Here is a tiny trained network, its code and every weight. The questions are about switching its units off for an input and a class, where a switched-off unit gives its printed mean instead of its output.

import numpy as np


def w(rows, s, z=0):
    codes = np.array(rows[::2]) - 128.0
    scale = np.full(codes.shape[1], s)
    scale[-1] = z or s
    return codes * scale


def norm(h):
    return h / np.sqrt((h * h).mean(-1, keepdims=True) + 1e-5)


def f(y):
    return y / 2 * (1 + np.tanh(0.7978845608 * (y + 0.044715 * y**3)))


def log_softmax(a):
    a = a - a.max(-1, keepdims=True)
    return a - np.log(np.exp(a).sum(-1, keepdims=True))


def net(x, mask):
    res = np.array(x, float).reshape(1, 8) / 4 @ E
    u = 0
    for l in range(3):
        y = f(norm(res) @ A[l][:, :-1].T + A[l][:, -1])
        res = res + np.where(mask[u : u + 5], y, B[l][:, -1]) @ B[l][:, :-1]
        u += 5
    return log_softmax(norm(res)[-1] @ U[:, :-1].T + U[:, -1])


A, B = {}, {}
E = w([
[32,110,181,175,165,71,247,86,172],'x0',
[130,131,129,132,131,129,129,127,126],'x1',
[167,5,99,210,33,70,101,67,133],'x2',
[159,67,134,106,184,138,104,160,253],'x3',
[143,31,44,116,168,151,216,210,73],'x4',
[156,183,104,199,69,165,181,179,184],'x5',
[128,129,129,127,131,126,128,130,128],'x6',
[124,127,126,130,127,130,127,128,127],'x7',
],0.0037)
A[0] = w([
[122,179,124,163,89,116,168,111,3,39],'L0N0',
[145,61,169,118,169,135,103,188,234,48],'L0N1',
[57,112,161,153,144,89,206,103,165,2],'L0N2',
[119,76,166,95,243,60,60,81,56,75],'L0N3',
[151,73,167,106,166,143,108,156,212,33],'L0N4',
],0.0048,0.0025)
B[0] = w([
[123,136,22,99,182,148,114,48,218,188],'L0N0',
[142,164,25,111,146,119,144,38,145,221],'L0N1',
[253,130,192,128,141,172,161,80,72,182],'L0N2',
[89,106,135,70,2,211,184,173,183,251],'L0N3',
[102,180,47,142,128,163,137,56,120,175],'L0N4',
],0.0064,0.0019)
A[1] = w([
[134,90,65,119,134,130,195,185,74,61],'L1N0',
[88,97,176,156,187,86,181,109,146,53],'L1N1',
[180,128,110,119,135,135,37,192,114,30],'L1N2',
[172,196,100,215,78,149,182,175,174,2],'L1N3',
[69,187,98,139,66,115,164,95,2,80],'L1N4',
],0.0061,0.0024)
B[1] = w([
[141,87,230,178,203,145,37,141,192,250],'L1N0',
[207,167,149,112,80,188,163,101,98,191],'L1N1',
[179,135,176,129,120,137,217,58,86,205],'L1N2',
[56,55,164,2,88,150,118,113,125,246],'L1N3',
[164,108,84,103,172,153,129,107,241,207],'L1N4',
],0.008,0.0015)
A[2] = w([
[165,16,144,201,63,63,121,90,163,215],'L2N0',
[106,211,176,53,192,142,146,212,132,7],'L2N1',
[76,254,209,144,56,79,26,49,168,36],'L2N2',
[104,202,170,91,234,159,157,161,146,99],'L2N3',
[252,136,77,72,95,202,2,159,64,150],'L2N4',
],0.0044,0.0013)
B[2] = w([
[96,255,106,104,123,101,93,174,60,254],'L2N0',
[112,123,96,154,52,76,99,111,87,194],'L2N1',
[155,10,115,162,242,160,140,228,123,217],'L2N2',
[146,126,85,185,55,50,69,118,78,212],'L2N3',
[93,146,180,161,140,113,236,81,159,225],'L2N4',
],0.007,0.0034)
U = w([
[202,167,224,156,120,165,247,59,89,236],'0',
[132,59,179,202,237,144,73,220,150,170],'1',
[128,158,9,113,161,137,120,42,215,162],'2',
[101,189,100,163,52,43,59,164,37,53],'3',
[32,67,181,22,36,183,145,158,159,2],'4',
],0.011,0.00076)

Each question gives the input, the list of numbers given to net, and the class t.
The units are the neurons (one row each of A and B). Each row of codes is followed by its name. A weight is (code - 128) times the scale printed after its matrix; where a second scale follows, it is the last column's (A, B and U).
mask holds one flag per neuron, layer by layer. A switched-off neuron (its flag False) gives its mean, the last column of its row in B, instead of its output. The means were averaged over made-up inputs and are rounded, as every weight is.
A unit's drop is (log p(t) with every unit on - log p(t) with that unit switched off) / (log p(t) with every unit on - log p(t) with every unit switched off).
The circuit of an input: a set's keep is (log p(t) with only the set's units on - log p(t) with every unit switched off) / (log p(t) with every unit on - log p(t) with every unit switched off). Starting from the 12 units with the biggest drops (on a tie, the unit counted first), units are removed one at a time, each time the one whose removal leaves the highest keep (on an exact tie, the one counted first), for as long as the keep stays at least 0.8.
circuit, biggest first: the units of the circuit, biggest drop first
top k neurons: the k neurons with the biggest drops, biggest first
top k neurons in layer l: the k neurons of layer l with the biggest drops, biggest first
input [-6,-6,-5,1,-6,-4,3,6], class 0: top 3 neurons => (L1N2, L2N4, L1N0)
input [3,8,-5,-3,2,-7,7,-3], class 4: top 3 neurons => (L0N3, L2N0, L1N4)
input [-1,8,-2,0,-8,8,0,-3], class 1: circuit, biggest first => (L2N2)
input [2,6,-8,7,-6,-6,3,2], class 3: circuit, biggest first => (L2N3, L2N1)
input [-5,-4,-6,6,5,7,4,6], class 4: top 2 neurons in layer 1 => (L1N3, L1N4)
input [4,-8,-8,0,2,-7,0,1], class 3: top 3 neurons => (L2N3, L2N1, L1N3)
input [2,-2,-3,-7,2,-8,-1,-3], class 4: top 3 neurons => (L0N3, L0N1, L0N4)
input [1,-7,-5,8,7,-6,-7,-6], class 2: top 2 neurons => (L0N1, L0N4)
input [6,2,2,2,-8,-2,-1,4], class 1: top 2 neurons => (L2N2, L1N2)
input [-8,-3,8,6,-3,-4,6,6], class 0: top 2 neurons => (L2N4, L1N2)
input [7,-4,1,3,2,-7,-2,-1], class 0: top 3 neurons => (L0N2, L1N3, L1N1)
input [-4,3,-1,-8,-8,-5,-6,4], class 1: top 3 neurons => (L2N2, L0N1, L0N4)
input [3,3,4,-8,-8,3,-7,-8], class 1: top 2 neurons => (L2N2, L0N1)
input [5,8,-8,2,-1,2,3,-6], class 3: circuit, biggest first => (L2N3)
input [5,7,3,-7,-3,-7,0,7], class 2: top 2 neurons => (L1N4, L0N0)
input [3,3,5,5,4,7,-7,5], class 4: top 3 neurons => (L1N3, L2N3, L0N0)
input [5,4,0,7,5,6,0,2], class 2: top 2 neurons => (L0N1, L0N3)
input [-4,0,-6,7,2,-6,1,-4], class 2: top 2 neurons in layer 0 => (L0N1, L0N4)
input [-4,7,-4,-6,6,-6,-7,-5], class 1: top 3 neurons in layer 1 => (L1N0, L1N3, L1N1)
input [2,2,-5,-2,6,-2,3,4], class 1: circuit, biggest first => (L1N0)
input [-7,8,7,1,1,0,-6,7], class 0: top 2 neurons in layer 2 => (L2N4, L2N3)
input [-7,-8,-8,-8,3,-5,8,-3], class 2: top 2 neurons in layer 2 => (L2N0, L2N4)
input [5,8,-3,7,7,8,-2,-3], class 4: top 2 neurons in layer 2 => (L2N2, L2N1)
input [-5,-8,4,-6,3,7,-2,7], class 4: top 3 neurons in layer 0 => (L0N1, L0N4, L0N2)
input [0,7,1,-3,-6,7,-1,-6], class 4: top 2 neurons in layer 1 => (L1N3, L1N0)
input [-4,-6,8,7,-2,-2,-1,1], class 3: top 2 neurons in layer 1 => (L1N4, L1N1)
